Below is a small trained network, with its code and all its weights. Each question gives an input and a target symbol and asks what happens when units are switched off, that is, made to give their printed mean instead of their output.

import numpy as np


def w(rows, s, z=0):
    codes = np.array(rows[::2]) - 128.0
    scale = np.full(codes.shape[1], s)
    scale[-1] = z or s
    return codes * scale


def norm(h):
    return h / np.sqrt((h * h).mean(-1, keepdims=True) + 1e-5)


def f(y):
    return np.maximum(y, 0)


def softmax(a):
    e = np.exp(a - a.max(-1, keepdims=True))
    return e / e.sum(-1, keepdims=True)


def log_softmax(a):
    a = a - a.max(-1, keepdims=True)
    return a - np.log(np.exp(a).sum(-1, keepdims=True))


def net(x, mask):
    ids = ['αβγδεζηθλξπστφψω'.index(c) for c in x.split()]
    T = len(ids)
    res = E[ids] + P[:T]
    q, k, v = (norm(res) @ M[0].T for M in (Q, K, V))
    z = softmax(np.where(np.tri(T) > 0, q @ k.T / 3**0.5, -1e9)) @ v
    res = res + np.where(mask[0], z, O[0][:, -1]) @ O[0][:, :-1]
    y = f(norm(res) @ A[0][:, :-1].T + A[0][:, -1])
    res = res + np.where(mask[1:17], y, B[0][:, -1]) @ B[0][:, :-1]
    return log_softmax(norm(res)[-1] @ U[:, :-1].T + U[:, -1])


Q, K, V, O, A, B = {}, {}, {}, {}, {}, {}
E = w([
[173,143,120,131,101,169,67,97],'α',
[114,167,115,132,95,111,117,168],'β',
[155,143,138,145,114,115,112,93],'γ',
[116,158,136,71,170,112,151,92],'δ',
[158,131,148,127,156,125,165,111],'ε',
[115,127,146,115,31,144,81,110],'ζ',
[140,2,150,174,49,217,147,86],'η',
[111,116,88,137,103,186,99,144],'θ',
[173,169,77,117,142,165,106,141],'λ',
[90,84,101,53,90,191,149,168],'ξ',
[174,119,135,144,120,145,173,151],'π',
[81,77,106,154,137,166,136,89],'σ',
[159,132,124,108,198,139,125,81],'τ',
[145,126,88,161,136,149,185,187],'φ',
[158,174,139,87,109,124,129,108],'ψ',
[164,161,180,112,60,106,107,157],'ω',
],0.006)
P = w([
[131,96,144,132,141,148,69,139],'0',
[119,107,177,146,147,84,110,143],'1',
[134,254,157,171,120,218,202,105],'2',
[132,93,132,130,135,148,80,141],'3',
[117,108,159,147,142,81,121,139],'4',
[90,217,130,164,62,251,217,103],'5',
[133,90,122,129,129,147,89,145],'6',
[116,110,149,146,137,81,129,137],'7',
[137,234,136,187,116,221,229,106],'8',
[134,87,115,128,124,147,96,146],'9',
[114,112,144,144,129,82,138,137],'10',
[106,224,93,153,107,236,203,94],'11',
],0.0048)
Q[0] = w([
[215,53,194,163,197,103,253,120],'head 0',
[89,153,201,63,198,79,26,39],'head 0',
[98,30,53,63,123,201,141,80],'head 0',
],0.0052)
K[0] = w([
[208,8,144,114,169,116,240,110],'head 0',
[104,218,241,60,212,87,79,2],'head 0',
[28,11,16,101,144,206,160,17],'head 0',
],0.0047)
V[0] = w([
[111,187,217,195,205,103,75,127],'head 0',
[161,114,31,91,64,29,172,55],'head 0',
[103,248,169,172,140,94,19,72],'head 0',
],0.0016)
O[0] = w([
[106,129,26,80,61,56,204,112,137],'head 0',
[144,133,255,78,114,70,88,72,2],'head 0',
[186,49,64,116,25,154,251,170,89],'head 0',
],0.0027,0.0012)
A[0] = w([
[175,186,63,93,189,55,161,132,140],'neuron 0',
[98,76,168,147,144,65,119,53,68],'neuron 1',
[120,117,139,149,104,239,74,133,130],'neuron 2',
[140,87,96,107,87,67,156,221,157],'neuron 3',
[118,128,69,124,94,185,58,202,148],'neuron 4',
[186,82,144,27,103,187,109,169,1],'neuron 5',
[103,91,125,193,184,95,134,161,151],'neuron 6',
[95,156,188,117,123,58,97,187,120],'neuron 7',
[106,177,84,54,158,204,141,72,67],'neuron 8',
[155,114,127,140,97,150,32,106,73],'neuron 9',
[181,253,142,205,26,219,102,125,146],'neuron 10',
[108,84,168,188,77,35,108,140,15],'neuron 11',
[45,162,118,158,68,252,149,53,228],'neuron 12',
[146,149,153,39,94,83,91,83,134],'neuron 13',
[41,213,127,103,116,230,157,180,101],'neuron 14',
[69,117,112,79,17,176,62,74,98],'neuron 15',
],0.0038,0.0025)
B[0] = w([
[149,172,181,156,99,153,109,146,155],'neuron 0',
[110,79,87,103,92,157,114,176,139],'neuron 1',
[141,169,120,106,77,64,123,119,207],'neuron 2',
[109,164,118,140,119,134,97,92,157],'neuron 3',
[111,78,180,123,143,88,101,104,196],'neuron 4',
[76,159,122,75,140,102,56,139,145],'neuron 5',
[91,133,120,89,95,97,152,101,159],'neuron 6',
[119,126,42,130,106,170,118,162,145],'neuron 7',
[95,71,114,169,68,143,172,165,165],'neuron 8',
[99,104,80,152,71,93,116,111,161],'neuron 9',
[125,134,109,112,159,197,255,144,255],'neuron 10',
[151,96,120,82,206,194,81,109,142],'neuron 11',
[195,213,155,122,154,181,168,153,251],'neuron 12',
[144,128,97,154,170,128,145,84,148],'neuron 13',
[213,145,130,144,159,175,184,114,197],'neuron 14',
[98,139,165,175,196,78,129,134,178],'neuron 15',
],0.0051,0.0057)
U = w([
[26,188,34,232,68,68,184,227,57],'α',
[201,26,53,129,199,192,58,23,172],'β',
[35,161,192,226,199,187,83,41,230],'γ',
[190,35,218,197,61,217,127,74,56],'δ',
[139,76,80,201,210,85,222,247,253],'ε',
[26,212,51,30,216,66,207,32,40],'ζ',
[207,238,208,211,187,231,50,214,72],'η',
[236,73,201,48,242,110,146,35,97],'θ',
[234,236,56,143,46,85,92,27,176],'λ',
[203,22,203,50,52,16,217,216,180],'ξ',
[105,150,241,31,218,189,45,221,127],'π',
[215,155,33,78,82,197,97,210,103],'σ',
[75,229,254,200,74,35,109,91,198],'τ',
[64,226,34,93,29,141,74,220,191],'φ',
[21,38,61,76,182,224,218,51,98],'ψ',
[152,77,32,215,75,29,221,20,141],'ω',
],0.0056,0.0026)

Each question gives the input, a string of symbols that net reads in full, and the target symbol t.
The units are the heads (3 rows each of Q, K, V and O) and the neurons (one row each of A and B). Each row of codes is followed by its name. A weight is (code - 128) times the scale printed after its matrix; where a second scale follows, it is the last column's (O, A, B and U).
mask holds one flag per unit, heads first, then neurons. A switched-off unit (its flag False) gives its mean, the last column of its rows in O or B, instead of its output. The means were averaged over made-up inputs and are rounded, as every weight is.
A unit's drop is (log p(t) with every unit on - log p(t) with that unit switched off) / (log p(t) with every unit on - log p(t) with every unit switched off).
The circuit of an input: a set's keep is (log p(t) with only the set's units on - log p(t) with every unit switched off) / (log p(t) with every unit on - log p(t) with every unit switched off). Starting from the 12 units with the biggest drops (on a tie, the unit counted first), units are removed one at a time, each time the one whose removal leaves the highest keep (on an exact tie, the one counted first), for as long as the keep stays at least 0.8.
circuit, biggest first: the units of the circuit, biggest drop first
top k neurons: the k neurons with the biggest drops, biggest first
drop of u: that unit's drop, to one decimal
input α δ δ ψ ε ζ ε, target θ: circuit, biggest first => (neuron 10; neuron 12; neuron 8)
input π β δ α ε θ θ, target η: circuit, biggest first => (neuron 4; neuron 15; neuron 2; neuron 10)
input π β ε π π φ σ ω, target σ: circuit, biggest first => (neuron 7; neuron 11; neuron 15)
input φ ξ ξ δ π ω ω, target φ: top neuron => (neuron 7)
input λ ξ ψ π π θ ε π δ β, target α: circuit, biggest first => (neuron 12; neuron 3; neuron 4)
input θ η τ θ α, target ω: circuit, biggest first => (neuron 9; neuron 12)
input ζ σ φ ε λ δ σ δ β ψ, target ζ: top 4 neurons => (neuron 5; neuron 13; neuron 12; neuron 14)
input α θ β τ, target β: circuit, biggest first => (neuron 10; neuron 12; neuron 15)
input δ ζ τ ε, target θ: top 4 neurons => (neuron 10; neuron 12; neuron 8; neuron 2)
input ω θ α θ φ, target α: top 4 neurons => (neuron 12; neuron 10; neuron 6; neuron 14)
input θ τ φ σ, target γ: top 2 neurons => (neuron 10; neuron 14)
input π π γ α δ θ ω σ γ γ ε, target ξ: top 3 neurons => (neuron 12; neuron 1; neuron 10)
input ψ α β π θ ε θ θ θ β, target α: top 4 neurons => (neuron 12; neuron 3; neuron 4; neuron 7)
input φ θ α π θ β α ψ ω γ, target ω: top 2 neurons => (neuron 9; neuron 12)
input θ π β ω ω, target σ: top 3 neurons => (neuron 7; neuron 11; neuron 12)
input θ π ω λ ω ψ δ ζ ξ γ, target ω: top neuron => (neuron 9)
input η ζ π θ θ, target τ: drop of neuron 6 => 0.0
input β δ ε δ, target ψ: drop of neuron 10 => 0.2
input π π π θ θ π α, target λ: drop of neuron 2 => 1.3
input π α π π α φ ω, target φ: top neuron => (neuron 12)
